In the rows, zero is written as 128.
Each row is followed by its class.
[151  87 138 133 148 135  96 142  97 125 106 132 123 139 131 160 100 120
 150  94 119 182 135 134 139  95 103 160 135 129  79 135 122 128 159 126
  84 109 143 109 156 134 126 167 141 135  93 126 131 133  97 155]  Z_44
[116 127 126 148 123 136 101 206 142 113 171 126 160 118 131 144 113 120
  90  99 132 126 143 140 141 196 124 178 111 127 116 146 102 127 141 132
 118 141 128 157 120 151 118 118 119 103  99 121  97 141 152  80]  Z_956
[129 132 143 118 127 140 149  88 116 125 100 143 109 116 131 114 112 152
 127 140 148 120 108 115 130 104 163 132 179 139 107 127 172 109 117 122
 124 114 125 115 131 113 127 151 119 135 133 159 124 124 119 141]  Z_956
[129 138 109 147 130 138 129 125 123 135 155 126 154 142 133 157 111 131
 119 117 131 127 105 121 115 148 137 131 129 137 125 136 129 126 117 136
 132 105 138 169 140 139 155 129 131 141 134 117 134 152 124 113]  Z_959
[185 149 159 124 153 139 130 127 122 145 145  88  75 109  97  93 158 140
 130 135 101 105 104 169 165 141  65 126 110  85 150  86 143 163 162 167
 148 132 118 135  83 141  87 162 121 166 123 125 116  92 138 115]  Z_482
[129 107 143 138 135 110  90 113 105 104  85 125 119 126 124 119  90 144
 123 111 148 131 112 128 121 127 110 127  97 122 127 136 121 128 147  83
 101 124 128 103 159 105 135 133 129 134 153 153 130  90 121 136]  Z_556
[153 116 151 129 145 117 118 125 131 117 145 126  99 108 133 131 130 130
 127 130 111 149 113  95 131 132 103 152 136 127 112 106 121 139 127 136
 139 107 122 133 131 127 123 145 140 149 134 122 113 120 127 142]  Z_49
[135 140 125 135 140  84 134  78 119 159  68 140 128 154 113 113 176 105
 124 142 144 129 105 115 100 111 130 101 141 142 168 183 174  86 118 172
 142 137 167 143 146 108 117  88 119 173 150 122 184 132 126 124]  Z_49
[128 164 141 144 133 154 183  79 114 122 170 118 166 124 108  86 208 196
 119 159 107 130  52  90  97 158 154  56 132 130 143 148 164 117 104  99
 127  67 105 183 151 108 120  70 108 141 164 134 170 110 119 169]  Z_49
[138 106 119 132 117 119  96 112 153 127  72 120 102 115 123 140 104 126
 128 143 121 102  80 136  98 129 122 126 149 140 132  59 152 134 135 126
 101 146 130 111 124 108 148 101 114 166 104 135 119 113 122 123]  Z_581
[116 153 135 139 117 136 146 134 112 102 128 129 129 119 162  61 130 152
 118 140 116 161 124  95 102 111 102 131 118 134  97 125 142 107 153  91
 108 105 120 110 154 128 136  91 123 112 136 112 125 127 101 111]  Z_581
[147 127 143 136 134 112 143 139 116 122 142 144 119 139 136 138 125 152
 103 113 138 160 122 112 125 134 137 131 111 120 148 165 135 120 116 113
 124 119 129 139 115 137 134 143 136 110 119 138 131 119 127 139]  Z_959
[108 124 128 128 140 156 140 132 123 139 112 146 136 132 145 137 101 137
 133 125 129 145 156 114 132 122 130 136 164 120 123 156 155 120 111 124
 127 104 141 120 121 111 125 179 124 131 105 138 119 141 155 159]  Z_100
[130 156 106 142 131 153 120 151 119 136 114 143 121 137 138 135 105 145
 139 107 128 166 146 105 114  93 145 141  89 111 113 131 123 153 132 156
 109 131 138 121  96 132 138 157 128 114 132 109 124 144 160 145]  Z_244
[132 158 117 135 150 102 114 131 136 140 120 133  99 118 143 141  94 144
 103 107 159 108 121 142 117 140 124 122  94 132 118 141 116 160 138 138
 148 126 131 116 118 145 104 142 137 108 134 136 130 120 153  97]  Z_176
[133 155  93 183 154  95 149 125 134 167 105 148  86 118 146  78 137 176
  98 198 163 121  84 143  90 132 147 109  96 144 158  67 161 143 125 138
 129 131 105 134 105 105 121 132 125 135 116 145 110  88  96 109]  Z_581
[135 119 119 148 116 119 124  90  91 147  76 131 138 144 129 139 146 154
 173 152 158 153  71 140 128  79 121 125 161 153 124 129 165 128 136 121
 108 113 126 129 130  94 135 139  98 160 148 166 148 105  99 163]  Z_581
[159 126 126 132 159  88 127 125  95 146  86 104 108 121 161 127 125 125
 119 120 166 192 114  93 118  87 144 130 134 122 122 137 203 135 139  98
 130 118 138 127 127 141 151 148 122 130 132 104 116 104 159 148]  Z_581
[137 161  84 145 117 111 162 157 144 186 125 160  72 116  67 116 167 185
 151 125 122 166  80 147 171 107 111 163  83  84 135 180 121 143 131 117
 113 130 145 165 134 138  76 130 128 118 118 171 158  94  78 127]  Z_956
[123 123 113 114 143 120 143  82  93 125  93 128  65 126 146 148 150 102
 105 116 159 143 117 147 133  97 122 127 148 139 131  92 146 101 136 116
 100 169 133 119 173 115 120 155 100 154 144 115 139 122 135 136]  Z_49
[119 146 126 111 128 125 141 129 149 122  83 140  85 137 156  86 120 174
 151 152 129 140 166 126 131  87 125 134 126 108 138 131 116 118 145  85
 113 101 106 149 125 100 116 134 117 102 123 136 126 108  86 119]  Z_100
[151 153 114 141 117 172 129 141 148 135 145 147 146 105  96  68 159 174
 145 196 127 168 107  89  98 151 126 133 186 116 133 104 149 135 106 130
 141  63 110 152 136 118 134 148 109  80 138 162  99 164 128 146]  Z_224
[ 94 139  94 171 121 131 138 154 139 160 189 114 119 118 133  96 158 135
 119 162 142 121 122 130 125 114 116 194 115 138 104  92 155 150 127 116
 119 121 119 138 139 153 120 114 142 108 114 167 112 124  49 118]  Z_956
[138 164 136 127  91 116 133 158 128 121 110 160 164  88 125  74 105 114
 110 162 106 212 117  70 139 144 129  91 128 126 122 143 153 115 108 106
 126 113 135 142 129 118 144 114 103  93 127 136 150 140 133 140]  Z_224
[111 149 130 154 111 120 149  75 137 142 151 103  70  89 108 107 165 146
 131 160 164  87  60 169 115 151 153 143 118 133 166  63 153 166 132 203
 146 133 109 139 146 127 101  90 108 100 134 141 127 162 112 105]  Z_224
[136 153 109 114 132 109 102 121 143 127 100 128  86 107 135 138 110 148
 158 146 121 110 140 157 140 111 106 158  94 122 130 124  99 152 138 111
  85 118 114 125 155  92 106 139  98 117 136 150 123  88 118 141]  Z_581
[135 145 142 144 122 117 126  85 143 115 158 124 146 161 142 112 177 162
 147 153 153 107 113 119 159 128 106  96 103 139 137 102 102 157 147 179
 160  81 111 126 129  86 122 127 121 113 174 120 132 121 116 156]  Z_244
[143 123 135 116 117 140 136 117 118 123 123 132 109 124 141 108 123 110
 101 125 126  97 132 129 126 126 125 111  99 117 141  93 145 106 145 108
 122 143 134 128 116 126 134 125 142 129 125 150 126 127 106 132]  Z_556
[121 199 109 162 106 148 147 137 125 138 183 131 151 115 110 137 120 173
 100 116  98 119 115 126 168 157 132  81 108 149  71 127 159 152 147 158
 154  84 143 184 147  92 123 120 133 102 142 142 119 125 133 178]  Z_959
[160 171 117 142 158 141 155 105  84 141 170 111  46  93 118 134 145 175
  98 134 124 171 141 106 141  80 134  97 124 111 108 106 145 145 103 149
 147  72 119 166 116 122 107 151 119 105 160 131 125 132 129 193]  Z_244
[134 148 149 111 167 109 122 137 152 119  84 140 104 134 139  88 142 148
 133 128 111 129 138 122 126  72 105  90  96 135 107 182 136 131 142 140
 139 126 140 107  96 112 105 134 124 130 154 138 139 138 126 116]  Z_956
[146 138 122 107 112 123 139 120  92 151   4 150 110 138 101  94 114  91
 152 114 139 129 132 125 142  83 119  99 115 129 128 166 137 115 139 125
 133 152 149 175 126 121 147 140 119 142 138 136 167 146 138 148]  Z_956
[116 121 105 121 123 140 117 113 123 148 126  88 120 138 118 186 127 119
 148 114 117 108 102 162 165 122 125 130 135 133 110 132 153 137 128 137
 122 134 132 138 117 126 141 120 123 160 157 140 133 138 106 130]  Z_224
[180 165 153 112 150 103 125 161 125 139  78 130 113 126 127 129 162 101
 132 120 136 157 107 115 147 117 117 119 108 137 118 152 166 141 128 151
 117 154 122 157  71 131 132 159 130 138 128 127 111 138 169 130]  Z_224
[131 129 153 145 131 135 146 109 140 135 112 130 156 139 117 133 122 113
 120 120 133 131 111 134 127 158 133 114 157 135 127 105 134 106 106 137
 126 129 129 139 128 132 150 133 142 165 121 102 119 140 143 119]  Z_176
[143 125 127 126 139 133 128 141 136 123 156 128 129 124 145 136 111 136
 118 130 132 125 132 138 136 141  95 138 139 121 118 108 115 121  96 105
 131 113 134 123 119 128 129 149 125 131 121 140 119 129 106 119]  Z_100
[125 116 128 149 119 125 132 112 136 130 133 121 149 141 134 131 174 127
 114 139 130 145 113 142 125 164 147 105 101 137 144 127 155 140 120 139
 121 112 118  89  93 111 106 118 137  95 117 155 148 119 132 136]  Z_176
[130  85 122 139 113 121 111 152 136 128  95 116 109 115 122 129 102 147
 137 146 112 127 118 128 132 130 106 188 122 113 133 113 148 138 133 111
 119 127 133 114 122 123 145 122 111 125 116 140 100 127  73 136]  Z_956
[136 124 131 131 136 105  77 131 114 131  92 136  96 126 146 176 100 160
 137 126 135 125 128 149 135  84 119 151  93 109 123 166 146 152 155 119
 104 136 133  84 116 100 110 148 107  97 135 166 130 114  98 162]  Z_556
[113 103 144 108 147 149 106 122 117 115 126 110 111 136 142 184  94 123
 125 114 137 142 117 137 150 112 142 140 167 130 131 129 137 104 128 126
  93 115 120 130 129 128 147 150 117 160 126 140 120 131 119 135]  Z_44
[139 109 158 134 138 119 124 138 146 113 169 121 107 123 118 134 131 137
 120 112 109 114 103 135 116 114 100 155 116 137 136  98 120 130 140 164
 141 139 152 126 108 140 107 121 135 142 106 165 115 131 110 135]  Z_44
[146 119 140 124 112 129 123 117 116 121  73 154 109 134 131 146 100 111
 117  95 154 143  98 153 136 127 128 138 140 103 139  99 108 103 147 121
 109 152 140 115 128 141 149 146 130 126  93 119 146 139 134 107]  Z_176
[123 135 160 142 133 126 134 120 116 136 120 139 134 142 145 115 122 140
 139 133 134 163 135 114 123 113 109 150 166 122 134 134 164 114 135 132
 131 120 132 137 149 120 142 158 118 152 117 107 123 132 132 150]  Z_100
[125 114 143 145 120 132 149 114  99 122 168 120 115 140 135 126 114 114
 117 112 139 142 130 123 119 143 109 160  93 106 134 129 122 112 129 146
 132 129 129 153 117 148 155  99 135 104 118 121 142 149 129 118]  Z_49
[118 104 129 149 142 153 135  99 109 148  95 111  98 132 123  80  95 161
 161 142 165 156 117 109 122  72 146 117 167 118 107 123 147 135 132 127
 109 112 110 110 135 116 124 146 132 132 148 135 121 134 113 162]  Z_482
[147  98 115 127 124 133 105 144 124 134  81 117  89 128 135 139 122 124
 156 110 155 119 125 165 159 102 130 177 113  85 136 120 101 124 130 103
  94 155 111 130 101 127 117 144 117 128 126 129 117 132 126 105]  Z_244
[133 118 136 152 131 106 128  98  79 122 168 124 124 156 160 125 116 148
 143 126 154 196 151  85 138  96 170 115 113 125  83 146 129 150 151 141
 132 129  96  99 159 149 125 137 147  96 144  77  96 108 136 168]  Z_482
[134 128 150 113 127  70 122 110 118 149  22 136 116 125 112 106 137 116
 142 126 183 154 118 114 111  99 107 148 135 144 154 183 172 125 137 110
 127 164 144 112 129 108 145 137 117 145 153 140 160 115 156 132]  Z_224
[152 115 128 130 118  89 107 104 131 163  38 107 119 116 130  96 127  94
 142 148 146 148 120 158 154 130  89 116 127 141 122 107 139 119 145 112
 141 156 138 134 118 104 116 117 123 144 157 130 144 115  92 108]  Z_224
[169 126 133 118 142 102 124 138 134 138  90 110 109 141 135 124 164 154
 124 135 154 147 122 128 133 145 128 106 128 125 118 135 144 128 123 115
 145 151 128 102  91 128 117 133 150 147 152 100 111  94 125 129]  Z_176
[ 87 112  82 149 103 158 110 158 118 135 102 153 139 114 118 181  62 134
 161 144 129 182 108  97 115 130 141 171 162 138 105  95 125 155 117 131
  80 115 111 133 117 129 182 145 117 161 118 137  90 129 125 138]  Z_176
[142 139 159 138 153 126 125 109 122 130 126 115 130 133 142 131 152 134
 121 136 146 141 112 141 133 132 112 129 151 137  86 105 140 136 116 136
 133 143 130  75 125 118 125 156 140 142 130 103 126 114 140 138]  Z_581
[146 113  62 129 126 156 107 126 120 166  98 139 105 136 141 137 132 155
 180 157 165 172 117 106 145  67 151 107 151 102 121 139 135 146 115 132
  79  76 111 120  92 121 127 146 122 114 128 151 137 134  94 157]  Z_956
[182 116 161 112 135  94 127 108 110 102  76 132 107 154 146  75  87  85
 110 134 133 126 133 106 134 122 108 103  71 138  83 126 175 120 160 128
 147 148 111 127 125 125 139 154 128  78 124 127 100 135 151 104]  Z_49
[124 147 105 112 113 128  95 137 102 120  93 130  79 122 137 157  87 140
 141 118 126 167 160 116 181  86 105 157 121 134  73 149 110 137 141  94
  90  98 136 132 126 100 105 174 127 131 134 175 136  86  98 145]  Z_482
[124 149 143 111 117 116 141 143 170 131  96 134  85 108 126 160 136 118
  97 106 125 110 129 147 158 129  98 131 122 139 138 105 132 119 114  96
 125 148 153 142 114 123 125 144 126 155 104 134 147 127 116 119]  Z_244
[169 116 134 128 160 102 130 124 130 124  91 117 108 124 151 118 155 160
 140 129 126 132 118 135 138  94  95 142 136 128 130 162 134  98 140  94
 117 109 125 109 128 102 108 129 110 143 151 116 123 118  90 131]  Z_244
[147 126 104 131 109 122 133 125 133 154  91 137 133 127 112 147  99 117
 134 112 137 113  96 120 130 128 121 127 113 131 123 113 130 131 125 121
 120 132 140 159 105 122 146 135 136 158 127 145 135 130 135 130]  Z_176
[145 137  97 130 139  95 135 100 137 134 146  94 107 119 150 142 158 123
 145 135 142  73  98 151 148  87 158 129 119 144 126  92 146 152 126 133
 148 116 113 163 129 137 119 114 115 139 150 139 113 126 101 107]  Z_956
[ 84 135 113 124 103 118  88 168 142 132  69 173 155 118 152 177 108  79
 132 127 119 174 166 112 142 106 118 160 193 154 100 127 139 115 128 109
 100 153 148 121 161 103 151 154 108 164  94 111 126 145 135 136]  Z_100
[150 121 127 137  94 106 151 104 151 148 103 134 152 122 151  89  85 101
 137 142 138 124 131  82 121 123 162  83 119 125 119  88 167 150 117 129
 150 111 104 155 108 125 151 102 131 107 136 110 120 158 154 129]  Z_176
[145 148 146 132  86 146 139 130 105  95 107 134 135 107 136 107 141 168
 148 155  99 152 134  97 117 111 137 157 129 123 135 123 145 128 117  93
  96  88 105 146 120 103 153 125  98  97 115 137 134 129 105 179]  Z_956
[161 117  83 115 125  87 107 134 114 147  71 149 111 146 134 133  93 120
 150 134 128  99  85 136 113  97 130 143  74 131 132 138 164 148 165 147
 134 169 144 133 127 122 125 131 100 128 131 162 115 120 102 121]  Z_100
[152 104 126 122 109 134 122 107 111 131 103 113 130 131 117 126 100 133
 166 127 132 118  98 106 113 121 139 158  92 126 133 131 149 169 141 130
  92 122 103 140 103 119 130 145 120 123 131 157 123 113 140 145]  Z_959
[104 110  75 129 150  95 132 138 136 142  76 149  77 133 113 175 115 135
 130 119 126 148  96 123  94  68 179 145 126 137 148 129 145 148 132 115
 118 132 148 161 158 138 141 130 106 133 110 159 130 127 118 132]  Z_581
[141 139 137 137 134 136 114 125 107 114  73 132 110 141 166  73 114 149
 117 154 141 150 145 107 115 129 121 136 145 118 122 138 146 110 144 137
 122 102 127  98 119  80 114 152 123 100 121 126 152 132 142 143]  Z_44
[136 151 170 143 130 112 119  86 132 136 104 121 128 126 145  92 162 126
 145 150 155 122 100 139 126  89 101 133 140 154 109  73 143 143 140 125
 128 130 111 126 144 103 125 140 123 146 159 141 130 120 116 142]  Z_581
[111 119 109 130 136 111 136 160 114 130 137 116  91 143 127 166  93 104
 105  98 154 139 147 135 146  78 155 138 127 148  87 154 158 121 111  75
 117 156 121 150 151 158 138 148 137 101 136 163 113 142  99 121]  Z_556
[136 128 157 123 123 130 110 119 122 116  73 154  74 154  95 152 167 157
 116 120 138 166 101 109 114 135 113  83 110 119 147 139 157 128 121 155
 113 117 146 138 101 128 146 126 133 163 109 124 140 128 146 140]  Z_244
[115 100 143 147 143 135 105 120 118  97 174 120 135 164 128 100 179 151
 130 180 100 185 115 127 139 114 109 102 142 160  70 172 163 110 135 159
 143 118 113  54 123  94 106 132 133 103 167 165 109 134  81 136]  Z_959
[141 120 156 140 122  94 145  87 146 124 146  97 111 153 156  89 127 104
 136 122 105 132 145 132 148  86 121 135  93 131 114  97 136 126 161 121
 143 121  96 170 136 128 124 104 131  84 152 133 118 148  99 116]  Z_224
[132 152 145 138 138 117 102  94 138 154  78 149  96 128 150 148 128 184
 156 146 158 152 131 111 122  95 147 159 148 113 134 142 128 160 137 129
  94 114  91 116 121  77 107 160 116 111 147 129 144  97 142 183]  Z_49
[132  89 145 133 115 103 143 117 120 139 110 119 167 134 111  90 111  94
 156 149 159 149  99  98 163 123 102 198  93 111 133 127 152 116 139 126
 135 132 141 124  97 112 160 152 144 137 112 163 112  98 130 121]  Z_44
[113 110 115 131  85 125 142 135 146 145  69 158 100 104 104  81  89 139
 112 133 144  87 112 105 114 135  94 171 135 115  99  93 142 121 168 109
 130 157 163 121 174 138 125 127 147 151  73 101 107 140  87  78]  Z_959
[137 124 109 122 131 128 121 129 124 134 152 114  99 110 132 161  87 116
 126 127 121  96 122 144 133 119 121 162 122 131 126 107 106 146 106 121
 122 115 125 150 132 142 132 143 120 117 130 166 139 150  88 132]  Z_224
[151 171 127 117 108 145 119  89 108 130  83 137 116 120 149 119  82 149
 149 142 112 134 125 103 139 106 129 113 138 136  79 126 153 123 147 116
  99  97 115 138 141  84 124 150 116 121 150 148 125 112 127 190]  Z_176
[138 103 130 126 120 106 108 122 137 148  60 134 118 122  89 110  82 123
 159 133 142 126 118 129 104 112 149 151 115 110 124 155 133 142 111 101
 103 157 125 122 159 120 130 137 122 116 128 148 145 131 136 151]  Z_176
[125  99 113 113 126 145 105  90 159 170  63 137 136 129 132 111 168 129
 183 151 157 138  93 118 146 102 135  86 170 122 130 143 145 107 146 119
  90 123 134 102 140  92 103 137 139 185 134 118 154 116 115 149]  Z_49
[139 133 130 116 128 110 113 135 119 121  79 143  85 113 126 148 150 134
 154 146 152 150 123 128 121 131 128 140 162 146 129 120 146 164 126 139
 118 122 115 118 147 135 156 132 119 131 115 118 124 117 114 152]  Z_956
[174 139 143 120 141 115 139 118 110 120 117 141 124 140 144 104 133 157
 129 112 132 172 125 125 130  90 151 102 114  95 128 133 113 121 158 112
 116 140 110 108 102 123 115 142 124 101 138 115 144  96 149 147]  Z_176
[136 146 125 121 115 122 126 121 142 141  71 134 117 123 130 138  99 113
 150 133 132 127 120 116 139 123 113 167 145 124 134 115 128 136 134 115
 127 124 142 139 135 117 162 154 127 139 111 123 137 131 124 139]  Z_482
[178 137 220 147 143 121 128 126  82  74  86 126 119 122 126 132 179 174
  85 100 128 185 134  76 104  99 155 201 179 118 156 138 132  95 129  92
 133 119 106 112  98 123 132 205 140 131  95  86 116 106 188 164]  Z_244
[136 124 128 128 141 119 151 109 131 140 101 149 135 112 160  51  96 112
 115 136 137 168 101  88 101 117  96 109  94 118 122 132 146  95 143  66
 100 118 137  95 137 130 149 112 142 113 113 142 146 110 126 122]  Z_581
[ 93 125 163 156 128 134 123 124  74 134 126 107 137 136 130 120 141 141
 158 135 158 170 179 157 150 107 129 191  74 139  75 220 106 129 147 179
 135 141 117  92  78  69 110 133 138  70 167 139 179 148 115 153]  Z_244
[133 129 182 115 144 139 129 148 114 116 126 118 107 119 135 134 134 127
 104 117 114 119 152 149 145 134 109 155 125 113 152 127 114 120 118 128
 141 131 129 142 100 125 121 163 132 139 114 134 135 133 114 142]  Z_100
[139 106 107 144 133 106 126 120 121 121 109 121 132 126 135 129 174 146
 158 181 142 154  93 115 115 124 137 146 198 163 109  92 158 147 130 120
 134 120 103  98 142  97 165 131 130 153 136 114 113 103  92 148]  Z_959
[126 121 123 122 169 139 136 111 143 134 103 147  88 119 121  91  97 158
 162 141 168  92  91 168 109 146 127 102 172 100 130 109 135 145 152 149
 119 115 106 117 160 145 131 122 114 140 116 124  98 124 146  92]  Z_176
[124 108 149 115 127 141 121 138 123 132  68 130 105 118 122 151  88  97
 123 109 129 133 137 137 132 130 112 138 157 144 125 119 131 116 131 130
 115 149 135 123 101 141 170 139 141 163 100 120 135 137 119 126]  Z_956
[155  91 138 141 123 108 154 106 119 112 136 116 117 136 139  89 129 106
 126 139 146 125 126 135 124 101 154 153 141 134 142  74 112  97 131  94
 144 154  97 131 132 144 150 125 138 109 116 126 119 118  97 119]  Z_244
[136 110 124 124 117 129 110 127 133 138  86 146 164 140 140 132  89  85
 149 129 139 147 149 122 121 162 145 134 152 136 116 126 123 140 120 121
 111 139 104  97 140 123 162 137 137 125 123 104 131 123 173 125]  Z_581
[169 133 125 107 130  88  74 151 120 114  96 165 100 123 157 160  89 113
 147 135 120 166 151 109 145 100 113 142 147 108 108 148 138 141 140 128
 134 134 121 100 126 140 150 154 106 136 120 105 111 113 152 119]  Z_244
[155 136 113 129 101  88 125 105 157 130  70 162 123 101 159 120 112 124
 125 125 128 106 101 126 113 126 151 118 107 114 161  76 150 143 164 136
 130 142 132 125 125 108 134 102 100 103 108 113 117 144 157 109]  Z_224
[126  98 127 152 111 117  85 125 123 161  87 149 156 148 150 111 102 125
 156 149 167 116 145 108 111 116 126 150 150 122  91 126 125 122 158 134
 116 162 125 147 147 103 131 119 128 150 123  95 126 136 124 145]  Z_49
[162  95 156 122 110 117 110 109 122 115 104 126 149 131 114 118  90 103
 159 136 115 120 120 137 125 111 121 136 131 114 144 101 131 132 134 145
 121 111 101 143 102 120 159 107 104 130 144 159 126 138 121 118]  Z_176
[147 125 162 139 137 101 137 146 114  83 156 137  91 144 149 115 142 175
 113 110 103 208 134 108 133  98  87 138 117 117  91 127 107 134 170 104
 124 132 121  86 139 144 130 137 143 101 106  86 121  95  94 133]  Z_959
[146 119 131 120 139 119 135 121 124 111 159 121 116 125 125 149 110 138
 144 119 161 124 105 131 130 125 128 101 109 138 126 120 139 142 133 120
 114  98 111 143 129 141 161 119 132 122 137 148 111 119 110 119]  Z_556
[125 157 136 128 111  82 119 118 135 128  65 143 137 116 154 142 138 117
 136 134 140 165 124 113 150 131  95 157 145 144 114 135 130 125 153 108
 137 136 129 115 128 106 131 107 122 126 122 112 129  97 134 120]  Z_44
[155  97 110 142 143 150 113 132 132 134 146 139 181 105 130 110 121 179
 179 161 146  94  48 149 147 146 143 100 109 118 123 133 119 175 114 126
 144  69 101 115  86 138 109 134 110 114 156 196  90 122  92 108]  Z_956
[131  99 150 131 172 132 139 120 127 133 112 125  87 155 122 151 159 171
  97 117 164 133 110 165 121  94 155 122 171 138 124 150 163  98  88  93
 114 154 138 110 131 113 112 189 132 154 149 159 129 137 106 142]  Z_959
[103 141 121 132 121 125 107 119 122 136  95 132 143 129 115 196 141 141
 150 118 154 140 118 130 130 103 121 163 168 140 125 144 130 124  86 104
 107 129 142 127 139 105 159 146 122 176 137 131 135 124 129 153]  Z_100
